Here is a tiny trained network, its code and every weight. The questions are about switching its units off for an input and a target symbol, where a switched-off unit gives its printed mean instead of its output.

import numpy as np


def w(rows, s, z=0):
    codes = np.array(rows[::2]) - 128.0
    scale = np.full(codes.shape[1], s)
    scale[-1] = z or s
    return codes * scale


def f(y):
    return y / 2 * (1 + np.tanh(0.7978845608 * (y + 0.044715 * y**3)))


def softmax(a):
    e = np.exp(a - a.max(-1, keepdims=True))
    return e / e.sum(-1, keepdims=True)


def log_softmax(a):
    a = a - a.max(-1, keepdims=True)
    return a - np.log(np.exp(a).sum(-1, keepdims=True))


def net(x, mask):
    ids = ['ΓΔΠΨαεηφ'.index(c) for c in x.split()]
    T = len(ids)
    res = E[ids] + P[:T]
    u = 0
    for l in range(3):
        r = res
        for j in range(2):
            rows = slice(2 * j, 2 * j + 2)
            q, k, v = (r @ M[l][rows].T for M in (Q, K, V))
            z = softmax(np.where(np.tri(T) > 0, q @ k.T / 2**0.5, -1e9)) @ v
            o = O[l][rows]
            res = res + np.where(mask[u + j], z, o[:, -1]) @ o[:, :-1]
        u += 2
        y = f(res @ A[l][:, :-1].T + A[l][:, -1])
        res = res + np.where(mask[u : u + 8], y, B[l][:, -1]) @ B[l][:, :-1]
        u += 8
    return log_softmax(res[-1] @ U[:, :-1].T + U[:, -1])


Q, K, V, O, A, B = {}, {}, {}, {}, {}, {}
E = w([
[167,160,121,136,7,76],'Γ',
[109,73,185,122,126,217],'Δ',
[162,86,182,129,157,140],'Π',
[150,171,23,169,63,133],'Ψ',
[141,40,219,125,92,173],'α',
[104,211,142,195,62,113],'ε',
[154,190,152,140,41,72],'η',
[135,77,205,160,140,177],'φ',
],0.014)
P = w([
[174,162,207,163,142,185],'0',
[111,79,117,147,79,98],'1',
[108,70,161,242,71,118],'2',
[112,157,188,102,144,112],'3',
[214,173,128,160,156,238],'4',
[81,80,125,117,105,46],'5',
[105,46,96,211,86,71],'6',
[101,160,191,63,146,84],'7',
[184,197,172,91,165,190],'8',
[8,109,156,144,121,54],'9',
[19,53,97,178,102,35],'10',
],0.015)
Q[0] = w([
[194,214,229,57,158,190],'L0H0',
[16,147,250,75,145,55],'L0H0',
[121,152,154,161,129,133],'L0H1',
[143,132,149,102,107,106],'L0H1',
],0.017)
K[0] = w([
[35,13,88,203,109,37],'L0H0',
[31,142,106,4,167,75],'L0H0',
[114,113,122,133,108,76],'L0H1',
[152,118,99,86,134,117],'L0H1',
],0.017)
V[0] = w([
[96,65,139,248,130,113],'L0H0',
[55,194,120,195,157,181],'L0H0',
[47,122,162,169,98,109],'L0H1',
[110,126,178,155,119,135],'L0H1',
],0.011)
O[0] = w([
[39,79,115,153,108,52,234],'L0H0',
[55,218,245,2,175,94,161],'L0H0',
[183,66,125,33,71,46,253],'L0H1',
[165,146,142,74,110,75,233],'L0H1',
],0.0072,0.0063)
A[0] = w([
[88,79,168,104,167,100,106],'L0N0',
[153,202,24,184,121,28,103],'L0N1',
[109,69,120,83,237,93,150],'L0N2',
[109,79,118,140,25,28,108],'L0N3',
[111,217,111,70,189,248,83],'L0N4',
[213,7,63,116,218,209,5],'L0N5',
[2,205,78,155,51,21,85],'L0N6',
[181,74,156,97,203,135,135],'L0N7',
],0.0069,0.012)
B[0] = w([
[104,170,141,129,122,145,148],'L0N0',
[108,138,178,101,96,129,156],'L0N1',
[83,127,175,173,105,148,144],'L0N2',
[100,152,95,150,160,168,253],'L0N3',
[92,101,63,48,153,141,127],'L0N4',
[63,251,154,120,186,123,124],'L0N5',
[193,98,97,137,99,137,197],'L0N6',
[120,121,180,107,133,146,139],'L0N7',
],0.015,0.012)
Q[1] = w([
[103,80,107,101,255,164],'L1H0',
[130,168,84,95,26,159],'L1H0',
[114,95,144,135,227,149],'L1H1',
[14,92,156,124,77,48],'L1H1',
],0.01)
K[1] = w([
[86,66,128,123,57,11],'L1H0',
[172,164,162,136,81,174],'L1H0',
[80,62,77,155,69,52],'L1H1',
[112,56,165,99,161,49],'L1H1',
],0.012)
V[1] = w([
[98,72,145,190,128,1],'L1H0',
[43,61,68,61,84,138],'L1H0',
[144,101,143,105,33,119],'L1H1',
[109,155,118,129,155,182],'L1H1',
],0.0082)
O[1] = w([
[104,54,151,2,77,83,47],'L1H0',
[78,208,108,14,156,154,33],'L1H0',
[151,134,87,66,102,106,252],'L1H1',
[134,131,121,183,146,139,125],'L1H1',
],0.009,0.0038)
A[1] = w([
[117,127,223,81,78,112,74],'L1N0',
[135,120,162,74,137,149,156],'L1N1',
[34,127,117,78,82,96,114],'L1N2',
[114,128,77,83,211,110,1],'L1N3',
[141,189,39,127,122,95,133],'L1N4',
[182,103,138,160,254,122,70],'L1N5',
[83,63,116,185,97,150,198],'L1N6',
[159,122,150,204,99,82,92],'L1N7',
],0.011,0.0086)
B[1] = w([
[93,189,85,102,135,192,200],'L1N0',
[160,111,157,151,101,193,169],'L1N1',
[125,109,159,172,139,50,197],'L1N2',
[64,251,77,147,176,182,124],'L1N3',
[126,166,168,150,142,151,197],'L1N4',
[185,174,99,125,152,69,128],'L1N5',
[130,141,162,99,133,90,249],'L1N6',
[126,147,98,94,134,152,219],'L1N7',
],0.016,0.013)
Q[2] = w([
[169,146,169,118,181,84],'L2H0',
[96,4,162,108,160,91],'L2H0',
[169,161,169,129,137,75],'L2H1',
[108,78,155,158,191,117],'L2H1',
],0.016)
K[2] = w([
[182,167,246,105,172,94],'L2H0',
[83,64,188,46,254,139],'L2H0',
[144,166,153,95,220,203],'L2H1',
[55,4,214,129,101,85],'L2H1',
],0.0089)
V[2] = w([
[137,167,41,124,181,100],'L2H0',
[133,50,217,153,161,165],'L2H0',
[152,227,39,106,198,69],'L2H1',
[154,116,216,243,2,74],'L2H1',
],0.0083)
O[2] = w([
[215,163,254,159,128,17,73],'L2H0',
[105,197,82,84,112,105,1],'L2H0',
[35,26,86,128,200,197,218],'L2H1',
[160,75,215,212,68,167,210],'L2H1',
],0.0088,0.005)
A[2] = w([
[130,116,200,24,125,136,123],'L2N0',
[148,129,89,209,112,2,72],'L2N1',
[219,130,108,184,110,85,9],'L2N2',
[48,171,151,198,144,116,51],'L2N3',
[148,92,97,83,202,125,60],'L2N4',
[164,155,103,92,189,188,81],'L2N5',
[149,122,124,177,117,199,27],'L2N6',
[105,90,211,183,126,109,126],'L2N7',
],0.012,0.011)
B[2] = w([
[157,90,80,219,206,102,190],'L2N0',
[167,155,120,52,128,226,161],'L2N1',
[13,75,154,181,163,88,149],'L2N2',
[144,85,201,4,133,145,210],'L2N3',
[53,117,128,154,79,173,148],'L2N4',
[114,107,159,85,101,72,166],'L2N5',
[107,126,122,85,205,75,176],'L2N6',
[139,171,58,103,165,95,251],'L2N7',
],0.013,0.016)
U = w([
[97,106,152,207,119,36,175],'Γ',
[137,176,116,192,189,166,108],'Δ',
[121,118,118,177,141,219,133],'Π',
[145,52,163,94,114,126,48],'Ψ',
[89,195,194,175,104,191,246],'α',
[42,118,115,95,74,34,47],'ε',
[241,2,194,128,86,144,161],'η',
[175,117,76,90,102,149,93],'φ',
],0.013,0.012)

Each question gives the input, a string of symbols that net reads in full, and the target symbol t.
The units are the heads (2 rows each of Q, K, V and O) and the neurons (one row each of A and B). Each row of codes is followed by its name. A weight is (code - 128) times the scale printed after its matrix; where a second scale follows, it is the last column's (O, A, B and U).
mask holds one flag per unit, layer by layer, with each layer's heads first. A switched-off unit (its flag False) gives its mean, the last column of its rows in O or B, instead of its output. The means were averaged over made-up inputs and are rounded, as every weight is.
A unit's drop is (log p(t) with every unit on - log p(t) with that unit switched off) / (log p(t) with every unit on - log p(t) with every unit switched off).
The circuit of an input: a set's keep is (log p(t) with only the set's units on - log p(t) with every unit switched off) / (log p(t) with every unit on - log p(t) with every unit switched off). Starting from the 12 units with the biggest drops (on a tie, the unit counted first), units are removed one at a time, each time the one whose removal leaves the highest keep (on an exact tie, the one counted first), for as long as the keep stays at least 0.8.
circuit, biggest first: the units of the circuit, biggest drop first
most important unit: the unit with the biggest drop
k most important neurons of layer l: the k neurons of layer l with the biggest drops, biggest first
which heads matter: for each layer, one digit per head in row order, 1 if its drop is at least 0.15 and else 0, layers parted by /
input Δ ε η α α Γ η Γ Δ α α, target α: circuit, biggest first	L0H0, L2H0, L0N6, L2N7
input Δ ε Γ φ Δ φ φ Δ, target ε: circuit, biggest first	L1N2, L1H0
input Δ Δ φ Δ ε Γ Δ η ε α φ, target Ψ: circuit, biggest first	L2N3, L0H0, L0N2, L0N6
input η Δ α α Π Γ η φ Δ η, target η: circuit, biggest first	L0N6
input η Δ η ε Γ η φ Δ η, target η: circuit, biggest first	L0N6, L2N7, L0H0
input α α Δ η Γ η η Π Δ, target Π: 4 most important neurons of layer 0	L0N6, L0N3, L0N1, L0N7
input α Δ φ Π ε Π, target Γ: which heads matter	10 / 00 / 01
input Π ε α η η, target Π: circuit, biggest first	L0H1, L1N5, L2H1, L1H0
input Γ Π Ψ η Ψ Π Δ Π Π Γ, target Γ: 2 most important neurons of layer 1	L1N2, L1N7
input Γ ε Ψ φ Π α ε η Δ, target Ψ: circuit, biggest first	L2N3, L0H0, L1N2, L0N6
input η Γ η α Ψ, target η: circuit, biggest first	L0N3, L2N7
input Δ Δ ε ε φ Ψ, target Δ: 2 most important neurons of layer 0	L0N3, L0N6
input φ Ψ Ψ φ α Γ, target φ: which heads matter	10 / 10 / 01
input Δ α ε α Δ Δ Ψ Δ Δ φ, target α: most important unit	L1N2
input φ α Ψ η φ ε, target φ: 3 most important neurons of layer 1	L1N0, L1N7, L1N2
input ε α η α η, target ε: 2 most important neurons of layer 1	L1N0, L1N2
input Δ Γ Ψ ε α Δ Π Ψ, target Δ: 2 most important neurons of layer 2	L2N6, L2N7
input η Ψ Δ Δ Γ Δ φ Δ, target α: which heads matter	10 / 00 / 11
input Δ Γ ε φ α, target Ψ: 3 most important neurons of layer 1	L1N0, L1N2, L1N6
input Ψ Δ Δ Δ α Π Π φ η, target Ψ: most important unit	L0H1
input φ η φ ε α Δ Ψ α, target α: which heads matter	10 / 00 / 11
input φ ε Δ ε Γ φ Π Π, target ε: 2 most important neurons of layer 0	L0N6, L0N2
input ε α Γ φ Ψ φ, target ε: which heads matter	00 / 00 / 10
input α Ψ Γ ε Π, target η: which heads matter	10 / 10 / 11
input Π Ψ α Π α φ φ Π Γ η η, target Π: 3 most important neurons of layer 1	L1N7, L1N5, L1N2
input Π Π Γ Δ Δ Γ α Ψ, target Π: 2 most important neurons of layer 2	L2N3, L2N4
input Γ Γ ε Δ η, target Γ: most important unit	L1N0
input Δ α α Γ φ, target φ: 2 most important neurons of layer 1	L1N0, L1N2
input Γ Ψ Δ Δ Π ε Ψ Δ ε, target Γ: 2 most important neurons of layer 1	L1N2, L1N7
